Here is a tiny trained network, its code and every weight. The questions are about switching its units off for an input and a class, where a switched-off unit gives its printed mean instead of its output.

import numpy as np


def w(rows, s, z=0):
    codes = np.array(rows[::2]) - 128.0
    scale = np.full(codes.shape[1], s)
    scale[-1] = z or s
    return codes * scale


def norm(h):
    return h / np.sqrt((h * h).mean(-1, keepdims=True) + 1e-5)


def f(y):
    return y / 2 * (1 + np.tanh(0.7978845608 * (y + 0.044715 * y**3)))


def log_softmax(a):
    a = a - a.max(-1, keepdims=True)
    return a - np.log(np.exp(a).sum(-1, keepdims=True))


def net(x, mask):
    res = np.array(x, float).reshape(1, 8) / 4 @ E
    u = 0
    for l in range(4):
        y = f(norm(res) @ A[l][:, :-1].T + A[l][:, -1])
        res = res + np.where(mask[u : u + 8], y, B[l][:, -1]) @ B[l][:, :-1]
        u += 8
    return log_softmax(norm(res)[-1] @ U[:, :-1].T + U[:, -1])


A, B = {}, {}
E = w([
[216,93,50,190,159,12],'x0',
[117,116,244,176,143,114],'x1',
[161,204,123,118,137,176],'x2',
[188,62,189,71,153,167],'x3',
[197,132,91,46,137,113],'x4',
[165,166,101,173,123,158],'x5',
[153,136,129,69,2,64],'x6',
[181,208,97,62,213,91],'x7',
],0.006)
A[0] = w([
[126,68,33,188,94,62,99],'0.n0',
[111,79,18,100,238,27,54],'0.n1',
[159,183,176,58,171,138,105],'0.n2',
[199,84,154,113,176,160,81],'0.n3',
[113,106,2,103,246,31,15],'0.n4',
[148,243,185,246,168,111,41],'0.n5',
[252,146,168,54,24,28,1],'0.n6',
[87,69,71,196,103,98,65],'0.n7',
],0.0071,0.0062)
B[0] = w([
[219,164,107,173,112,158,250],'0.n0',
[204,219,168,125,140,104,211],'0.n1',
[123,91,72,167,111,124,209],'0.n2',
[180,132,131,91,165,196,145],'0.n3',
[225,254,176,91,173,77,193],'0.n4',
[60,141,82,188,235,78,192],'0.n5',
[151,30,93,17,87,10,242],'0.n6',
[208,91,159,191,47,159,168],'0.n7',
],0.0081,0.0021)
A[1] = w([
[74,234,68,58,69,190,40],'1.n0',
[9,40,234,143,68,158,3],'1.n1',
[193,91,38,138,84,75,83],'1.n2',
[216,144,2,145,176,113,150],'1.n3',
[119,189,76,112,54,185,57],'1.n4',
[210,92,156,73,216,211,74],'1.n5',
[154,101,98,171,172,78,67],'1.n6',
[155,206,136,44,84,40,148],'1.n7',
],0.0064,0.0053)
B[1] = w([
[74,185,31,70,103,174,169],'1.n0',
[37,109,255,65,83,172,209],'1.n1',
[125,83,182,113,43,92,180],'1.n2',
[99,155,234,111,84,144,241],'1.n3',
[158,176,71,103,122,159,139],'1.n4',
[175,52,105,150,180,155,167],'1.n5',
[87,169,135,104,89,128,122],'1.n6',
[97,95,109,70,183,83,253],'1.n7',
],0.0067,0.0036)
A[2] = w([
[78,190,126,90,181,166,59],'2.n0',
[68,85,232,134,67,148,45],'2.n1',
[66,99,204,176,164,83,136],'2.n2',
[53,223,10,70,91,177,12],'2.n3',
[72,183,59,88,71,120,82],'2.n4',
[199,2,104,120,215,244,14],'2.n5',
[26,171,61,250,210,100,1],'2.n6',
[117,99,146,161,99,132,74],'2.n7',
],0.0066,0.0046)
B[2] = w([
[142,110,64,156,74,122,149],'2.n0',
[154,206,193,75,108,166,236],'2.n1',
[57,180,162,97,127,114,251],'2.n2',
[132,126,1,93,124,214,223],'2.n3',
[118,95,102,104,157,142,188],'2.n4',
[140,34,129,139,218,171,210],'2.n5',
[8,142,121,209,194,73,194],'2.n6',
[158,146,144,108,80,143,113],'2.n7',
],0.0073,0.0023)
A[3] = w([
[55,84,110,227,128,246,3],'3.n0',
[101,64,88,83,76,15,63],'3.n1',
[154,67,95,254,59,135,88],'3.n2',
[200,43,43,63,109,110,80],'3.n3',
[118,184,146,47,178,124,75],'3.n4',
[64,72,191,148,61,162,78],'3.n5',
[132,118,48,106,104,172,108],'3.n6',
[117,146,80,223,190,170,102],'3.n7',
],0.0074,0.0044)
B[3] = w([
[168,121,112,86,134,28,193],'3.n0',
[89,2,139,137,136,104,213],'3.n1',
[185,190,124,167,39,192,158],'3.n2',
[38,90,154,191,123,81,251],'3.n3',
[163,130,94,201,140,93,162],'3.n4',
[189,218,154,62,123,147,222],'3.n5',
[100,81,45,153,104,95,175],'3.n6',
[78,68,127,147,96,91,188],'3.n7',
],0.0084,0.0029)
U = w([
[74,147,228,90,82,207,122],'0',
[191,146,125,225,26,139,96],'1',
[235,198,83,120,199,68,131],'2',
[97,126,8,95,99,193,150],'3',
[169,48,144,126,238,216,86],'4',
[53,181,126,250,183,120,92],'5',
[146,37,125,51,79,38,133],'6',
[135,112,150,109,149,134,253],'7',
],0.016,0.0058)

Each question gives the input, the list of numbers given to net, and the class t.
The units are the neurons (one row each of A and B). Each row of codes is followed by its name. A weight is (code - 128) times the scale printed after its matrix; where a second scale follows, it is the last column's (A, B and U).
mask holds one flag per neuron, layer by layer. A switched-off neuron (its flag False) gives its mean, the last column of its row in B, instead of its output. The means were averaged over made-up inputs and are rounded, as every weight is.
A unit's drop is (log p(t) with every unit on - log p(t) with that unit switched off) / (log p(t) with every unit on - log p(t) with every unit switched off).
The circuit of an input: a set's keep is (log p(t) with only the set's units on - log p(t) with every unit switched off) / (log p(t) with every unit on - log p(t) with every unit switched off). Starting from the 12 units with the biggest drops (on a tie, the unit counted first), units are removed one at a time, each time the one whose removal leaves the highest keep (on an exact tie, the one counted first), for as long as the keep stays at least 0.8.
units of the circuit, in order: the units of the circuit, biggest drop first
most important unit: the unit with the biggest drop
k most important neurons: the k neurons with the biggest drops, biggest first
k most important neurons of layer l: the k neurons of layer l with the biggest drops, biggest first
drop when u is switched off: that unit's drop, to one decimal
input [5,5,2,-1,-8,-4,0,-7], class 0: 3 most important neurons	1.n1, 2.n2, 2.n1
input [1,-4,-7,7,1,-8,-4,8], class 2: most important unit	0.n4
input [1,-8,0,7,8,6,-1,-4], class 4: units of the circuit, in order	2.n5, 1.n5
input [6,7,-3,2,-4,-7,-2,6], class 2: 2 most important neurons	0.n1, 0.n4
input [-8,-5,5,8,4,-1,0,8], class 3: units of the circuit, in order	1.n0, 0.n2
input [-1,-2,-3,-4,-1,3,-6,-7], class 1: units of the circuit, in order	0.n7, 3.n2
input [-8,7,0,5,2,-3,-7,3], class 4: units of the circuit, in order	1.n5, 2.n5
input [0,-7,-6,0,-3,-2,4,8], class 2: 2 most important neurons	0.n4, 0.n1
input [0,-3,-1,2,4,1,-2,-1], class 4: 2 most important neurons	1.n5, 0.n3
input [7,-6,4,-4,-2,2,8,6], class 6: 3 most important neurons	0.n6, 1.n2, 3.n1
input [5,0,7,6,-8,3,-1,8], class 5: 2 most important neurons	0.n5, 0.n6
input [-1,3,-8,-7,0,-1,0,5], class 2: 2 most important neurons	0.n4, 0.n1
input [-3,8,-6,7,8,-8,3,-3], class 0: 2 most important neurons	1.n1, 2.n1
input [-5,8,6,-7,8,3,-6,-6], class 5: units of the circuit, in order	0.n5
input [8,7,4,4,-4,-5,2,-5], class 1: 2 most important neurons of layer 0	0.n0, 0.n7
input [7,6,-5,-3,0,7,-3,-6], class 1: 2 most important neurons	0.n7, 3.n2
input [-1,-3,-4,-6,-7,7,-1,-5], class 1: drop when 0.n7 is switched off	0.4
input [6,-3,-5,5,-3,-4,-6,-8], class 1: drop when 3.n2 is switched off	0.2
input [-8,0,-8,7,1,2,-3,7], class 4: drop when 0.n6 is switched off	0.0
input [7,6,1,-2,0,3,-3,-5], class 1: units of the circuit, in order	3.n2
